Each row is followed by roughly how far along a hidden order it lies, from 0 to 20. A new part has a new order.
3; 2; -1; -4; 3; 15; 11; -2; -4; 0; 0; 1; 1; 0; 1; -4; -6; 2; -2; 2; 6 : 20
-7; -7; 6; -6; 1; 10; 6; -4; -1; 7; 9; -7; 6; 0; 0; -2; 1; 12; 2; -10; -38 : 2
2; -7; -6; -1; 1; 11; 7; -1; -2; 0; 2; 2; 6; -3; 0; 0; 2; -2; 2; -3; -29 : 3
3; -7; -4; 0; 2; 4; 2; 0; -4; 3; -2; 2; -1; -3; 3; -1; 1; 0; 1; -3; -25 : 4
10; -4; -10; 4; 4; -3; -3; 2; -3; 1; -3; 5; -4; -6; -3; 2; -5; -8; 3; 1; -38 : 0
-3; 2; 4; -4; 3; 3; -3; -3; -2; 6; 8; -2; 1; 2; -1; -3; -2; 6; 0; -6; -27 : 6
2; 1; 0; -2; 3; 0; 7; -1; -2; 2; 6; -1; -2; 1; -2; 0; -8; 2; 0; -3; -31 : 6
-3; -3; 2; -4; 1; 6; 4; -3; -3; 4; 5; -3; 4; 1; 3; -2; 7; 8; 0; -2; -24 : 6
-4; 2; 2; -6; -2; 0; 19; -1; -1; 2; 12; -1; 3; 6; -7; -1; -1; 4; 0; -7; -40 : 1
5; 1; -5; 0; 4; 6; 1; 0; -5; 2; -4; 2; -5; -3; 2; -3; -5; -1; -1; 2; -7 : 15
-31; -7; 30; -17; 4; 11; -10; -12; -1; 18; 13; -18; 23; 7; 15; -7; 13; 37; -1; -21; -23 : 3
8; 1; -10; 3; 3; 5; -1; 1; -5; -3; -2; 4; -3; -3; 0; -1; 2; -9; -1; 4; 2 : 12
6; -3; -4; 0; 4; 5; 4; 1; -2; -1; 1; 2; -5; -4; -1; -1; -8; -4; 1; -1; -28 : 7

8; -9; 0; 17; 0; -5; -7; 8; -10; -6; -6; -13; -2; 3; -1; 4; 20; 7; -4; 37; -8; -13; 4 : 9
-9; 9; 7; -23; -21; 11; 13; -3; 11; 10; 4; 19; -17; -7; -5; 9; -18; -18; -8; -32; 3; 12; 5 : 5
10; -4; 20; 3; 5; -10; 8; 18; 4; 3; -16; -4; 2; -11; -1; -10; -9; -2; -33; -2; -3; 17; 3 : 17
-3; -3; 7; -10; -17; 6; 3; 13; 9; 10; -7; 11; 2; -5; -8; -16; -27; 4; -3; -30; 3; 21; 0 : 19
-10; 7; 10; -12; 15; -1; -1; 13; 1; 6; 18; 1; -8; -7; 23; -5; -3; -24; -18; -5; -4; -1; 12 : 20
11; -7; 1; 15; -10; -4; -3; 7; -13; -5; -9; -12; -2; 3; 0; 2; 18; 10; -7; 36; -10; -16; 5 : 8
-1; -8; 12; 13; 8; -7; 6; 12; -2; 7; 0; -5; -7; -7; 4; 17; 17; -35; -7; 21; -3; 5; 6 : 4
-5; 3; 3; -17; -37; 10; 11; 1; 0; 11; -7; 13; -14; 4; -4; 6; -16; -4; 5; -25; 2; -4; 2 : 2
5; 9; 3; 5; 13; -3; -4; -1; 1; -6; 6; -6; 5; -4; 25; -2; 13; -8; -22; 31; -6; 13; 6 : 13
6; -2; 13; -20; -27; 6; 24; 12; 5; 19; -12; 15; -12; -5; -11; 11; -18; -7; -17; -21; 4; 10; -1 : 0
15; 0; -1; -9; -46; 6; 6; -3; -7; -3; -21; 6; -4; 3; -6; -5; -8; 22; -1; -2; -7; 19; -4 : 2
13; -4; 13; 6; -4; -6; 6; 1; 7; -1; -14; 1; 5; -10; -9; -16; -8; 11; -19; 1; -2; 17; -2 : 13
1; -7; 18; 0; -1; -4; 17; 24; 3; 16; -13; 5; -10; -10; -4; 11; -3; -29; -20; -6; -2; 12; 4 : 5
10; 0; -2; -9; -31; 8; 4; 0; -9; 0; -3; 4; -2; 3; 2; 2; 2; 4; 2; 2; -8; 6; 3 : 5
